Below are the code and all the weights of a small trained network. Each question names an input and a class and asks about switching units off, where a switched-off unit gives its printed mean instead of its output.

import numpy as np


def w(rows, s, z=0):
    codes = np.array(rows[::2]) - 128.0
    scale = np.full(codes.shape[1], s)
    scale[-1] = z or s
    return codes * scale


def norm(h):
    return h / np.sqrt((h * h).mean(-1, keepdims=True) + 1e-5)


def f(y):
    return np.maximum(y, 0)


def log_softmax(a):
    a = a - a.max(-1, keepdims=True)
    return a - np.log(np.exp(a).sum(-1, keepdims=True))


def net(x, mask):
    res = np.array(x, float).reshape(1, 6) / 4 @ E
    u = 0
    for l in range(2):
        y = f(norm(res) @ A[l][:, :-1].T + A[l][:, -1])
        res = res + np.where(mask[u : u + 12], y, B[l][:, -1]) @ B[l][:, :-1]
        u += 12
    return log_softmax(norm(res)[-1] @ U[:, :-1].T + U[:, -1])


A, B = {}, {}
E = w([
[197,236,135,78,167],'x0',
[127,128,127,128,128],'x1',
[151,195,149,163,2],'x2',
[121,131,126,127,130],'x3',
[125,129,128,128,128],'x4',
[127,133,38,204,200],'x5',
],0.0076)
A[0] = w([
[135,165,67,254,172,210],'0.n0',
[113,123,142,102,172,148],'0.n1',
[112,143,179,91,98,211],'0.n2',
[154,242,188,211,104,1],'0.n3',
[98,151,98,136,216,136],'0.n4',
[81,11,117,90,129,104],'0.n5',
[213,194,159,163,114,41],'0.n6',
[154,131,176,201,109,66],'0.n7',
[191,178,119,73,170,85],'0.n8',
[113,154,144,191,160,156],'0.n9',
[138,171,89,199,2,79],'0.n10',
[84,78,137,183,94,101],'0.n11',
],0.0089,0.0028)
B[0] = w([
[211,94,99,192,127,254],'0.n0',
[168,197,184,222,214,174],'0.n1',
[93,44,171,134,168,222],'0.n2',
[125,147,72,64,98,202],'0.n3',
[147,103,201,90,18,203],'0.n4',
[117,126,34,75,77,221],'0.n5',
[90,147,106,60,168,192],'0.n6',
[111,117,138,190,133,157],'0.n7',
[114,159,237,163,179,198],'0.n8',
[158,140,109,156,169,168],'0.n9',
[71,124,174,167,152,244],'0.n10',
[135,194,254,117,133,194],'0.n11',
],0.0066,0.006)
A[1] = w([
[153,164,143,133,192,59],'1.n0',
[152,79,43,253,134,216],'1.n1',
[69,166,162,132,147,35],'1.n2',
[172,199,79,172,175,174],'1.n3',
[136,32,149,138,91,55],'1.n4',
[169,77,68,98,85,146],'1.n5',
[122,82,98,182,101,82],'1.n6',
[178,158,57,155,105,164],'1.n7',
[131,130,89,26,94,111],'1.n8',
[71,90,121,128,120,99],'1.n9',
[95,101,157,166,65,212],'1.n10',
[166,180,31,80,85,5],'1.n11',
],0.011,0.002)
B[1] = w([
[135,91,142,155,122,173],'1.n0',
[109,202,201,101,151,255],'1.n1',
[89,122,135,74,119,168],'1.n2',
[169,49,64,165,59,194],'1.n3',
[84,120,92,137,150,195],'1.n4',
[37,95,76,128,170,161],'1.n5',
[115,172,100,99,170,178],'1.n6',
[94,83,94,91,109,175],'1.n7',
[173,190,5,104,85,161],'1.n8',
[211,71,120,135,57,169],'1.n9',
[159,141,126,163,152,212],'1.n10',
[60,55,54,59,103,141],'1.n11',
],0.011,0.008)
U = w([
[128,40,25,95,78,228],'0',
[44,122,91,144,231,153],'1',
[73,65,217,185,36,150],'2',
[117,243,148,251,134,34],'3',
[153,96,252,49,203,3],'4',
[240,68,140,201,162,141],'5',
[115,200,138,38,66,117],'6',
],0.02,0.0037)

Each question gives the input, the list of numbers given to net, and the class t.
The units are the neurons (one row each of A and B). Each row of codes is followed by its name. A weight is (code - 128) times the scale printed after its matrix; where a second scale follows, it is the last column's (A, B and U).
mask holds one flag per neuron, layer by layer. A switched-off neuron (its flag False) gives its mean, the last column of its row in B, instead of its output. The means were averaged over made-up inputs and are rounded, as every weight is.
A unit's drop is (log p(t) with every unit on - log p(t) with that unit switched off) / (log p(t) with every unit on - log p(t) with every unit switched off).
The circuit of an input: a set's keep is (log p(t) with only the set's units on - log p(t) with every unit switched off) / (log p(t) with every unit on - log p(t) with every unit switched off). Starting from the 12 units with the biggest drops (on a tie, the unit counted first), units are removed one at a time, each time the one whose removal leaves the highest keep (on an exact tie, the one counted first), for as long as the keep stays at least 0.8.
circuit, biggest first: the units of the circuit, biggest drop first
unit that matters most: the unit with the biggest drop
top k neurons: the k neurons with the biggest drops, biggest first
top k neurons in layer l: the k neurons of layer l with the biggest drops, biggest first
drop when u is switched off: that unit's drop, to one decimal
input [-4,-2,2,7,-6,8], class 3: circuit, biggest first => (1.n1)
input [8,1,-5,-1,-8,1], class 5: top 3 neurons in layer 1 => (1.n1 1.n3 1.n0)
input [2,-3,2,-4,7,4], class 0: top 2 neurons => (0.n3 1.n3)
input [-7,-3,6,7,2,1], class 3: circuit, biggest first => (1.n10 1.n6)
input [3,2,0,8,-8,8], class 5: top 2 neurons => (0.n5 1.n3)
input [5,-2,5,-7,3,1], class 0: top 2 neurons in layer 1 => (1.n1 1.n3)
input [2,-1,-7,-4,-8,0], class 4: top 2 neurons => (0.n4 0.n0)
input [8,0,-1,4,-2,0], class 4: top 4 neurons => (0.n8 0.n0 0.n5 0.n6)
input [0,3,-3,-1,6,-4], class 0: top 3 neurons => (0.n5 1.n1 0.n10)
input [-6,6,-1,-3,-4,2], class 1: top 2 neurons => (0.n5 1.n5)
input [4,-4,0,1,-6,6], class 5: top 3 neurons => (0.n8 0.n5 0.n0)
input [3,-4,0,6,-6,4], class 5: top 2 neurons in layer 0 => (0.n8 0.n5)
input [1,-2,1,-4,0,2], class 0: top 3 neurons => (0.n2 0.n3 1.n3)
input [1,5,-5,-5,1,4], class 5: unit that matters most => 0.n1
input [-6,-7,-7,-4,-5,-2], class 0: top 2 neurons in layer 0 => (0.n5 0.n0)
input [-7,-2,-7,-6,2,-5], class 0: top 2 neurons => (0.n5 1.n9)
input [-1,7,-8,5,7,-4], class 0: drop when 0.n5 is switched off => 0.9
input [-2,6,7,-3,5,2], class 3: drop when 1.n10 is switched off => 0.1
input [7,-1,-7,-1,-6,3], class 5: drop when 1.n11 is switched off => 0.0
input [4,-3,-2,-2,-7,7], class 5: unit that matters most => 1.n3
